[[15  2 12  4  6  7  4  3  9 16 11  6  4]
 [ 5  2  3  5  5  3 16  5 11  8  1 23 12]
 [ 1  1 30 68  4  4 11  9  7 10 48 44 13]
 [13  2  7  6 27 13  9  4  8  4  7  8  8]
 [ 2  7  2  8 16  4 11  7  9 16 21  2  9]
 [16 14  3  1 15  6 27 14  7  6  3 11  5]]
=>
[[15  5  1 13  2 16]
 [ 2  2  1  2  7 14]
 [12  3 30  7  2  3]
 [ 4  5 68  6  8  1]
 [ 6  5  4 27 16 15]
 [ 7  3  4 13  4  6]
 [ 4 16 11  9 11 27]
 [ 3  5  9  4  7 14]
 [ 9 11  7  8  9  7]
 [16  8 10  4 16  6]
 [11  1 48  7 21  3]
 [ 6 23 44  8  2 11]
 [ 4 12 13  8  9  5]]

[[-14  29 -17   2   0   6   5   7  -2  -3  15  65 -45  11 -10 -40]
 [ 14 -10   3  28   0 -13 -16  12  -5  -2 -49 -22 -78 -28  33   4]]
=>
[[-14  14]
 [ 29 -10]
 [-17   3]
 [  2  28]
 [  0   0]
 [  6 -13]
 [  5 -16]
 [  7  12]
 [ -2  -5]
 [ -3  -2]
 [ 15 -49]
 [ 65 -22]
 [-45 -78]
 [ 11 -28]
 [-10  33]
 [-40   4]]

[[-16 -26  32 -30 -13 -25  23  -4  -6  20  21]
 [-22 -22 -18   1 -22  28   2 -36  18 -15 -34]
 [  1  66 -12   1  16  39  36  50  -5  12   3]
 [  8  -6  -4  14   3 -12  -8  -2 -10 -10   0]
 [  5   5  -3   1  -5 -12 -24  -2   7   5   8]
 [ 14  -1  -6  17  15 -21 -38  -4  -7 -14  23]]
=>
[[-16 -22   1   8   5  14]
 [-26 -22  66  -6   5  -1]
 [ 32 -18 -12  -4  -3  -6]
 [-30   1   1  14   1  17]
 [-13 -22  16   3  -5  15]
 [-25  28  39 -12 -12 -21]
 [ 23   2  36  -8 -24 -38]
 [ -4 -36  50  -2  -2  -4]
 [ -6  18  -5 -10   7  -7]
 [ 20 -15  12 -10   5 -14]
 [ 21 -34   3   0   8  23]]

[[-17 -29  -4   0 -23   2   1]
 [ 47 -37 -22  14  -5 -21 -60]
 [  5  -5  -8  11 -21  -7  17]
 [-12 -10  11 -14  -2   5  24]]
=>
[[-17  47   5 -12]
 [-29 -37  -5 -10]
 [ -4 -22  -8  11]
 [  0  14  11 -14]
 [-23  -5 -21  -2]
 [  2 -21  -7   5]
 [  1 -60  17  24]]

[[ 51  34  -2]
 [-10 -49   3]
 [ 31  15   0]
 [-25 -20  -9]
 [ 61 -24   2]
 [-45  27  -1]]
=>
[[ 51 -10  31 -25  61 -45]
 [ 34 -49  15 -20 -24  27]
 [ -2   3   0  -9   2  -1]]

[[ -1  23 -51]
 [ -2  52 -46]
 [ -4  24 -38]
 [ 35  70 -55]
 [  6  48 -38]
 [ 51  77 -41]]
=>
[[ -1  -2  -4  35   6  51]
 [ 23  52  24  70  48  77]
 [-51 -46 -38 -55 -38 -41]]

[[ 31  18  -1 -38]
 [ 37  -9 -11  21]
 [ 27 -61 -20   2]
 [-44   0 -47 -19]
 [ 67 -39 -32  36]]
=>
[[ 31  37  27 -44  67]
 [ 18  -9 -61   0 -39]
 [ -1 -11 -20 -47 -32]
 [-38  21   2 -19  36]]

[[ -2 -51   0]
 [  5  15   0]
 [ -3 -48   0]
 [-61   7   1]
 [  8  63  -1]
 [ 40  -2   0]
 [  0 -52  -1]
 [ 11  -3  -3]
 [-62  14   1]
 [  3 -46  -1]]
=>
[[ -2   5  -3 -61   8  40   0  11 -62   3]
 [-51  15 -48   7  63  -2 -52  -3  14 -46]
 [  0   0   0   1  -1   0  -1  -3   1  -1]]

[[-44  15  21]
 [-52  -4   2]
 [  5   8 -20]
 [-33  36  -7]
 [-26 -41  -3]
 [-46 -18  17]
 [-56  -6 -20]]
=>
[[-44 -52   5 -33 -26 -46 -56]
 [ 15  -4   8  36 -41 -18  -6]
 [ 21   2 -20  -7  -3  17 -20]]
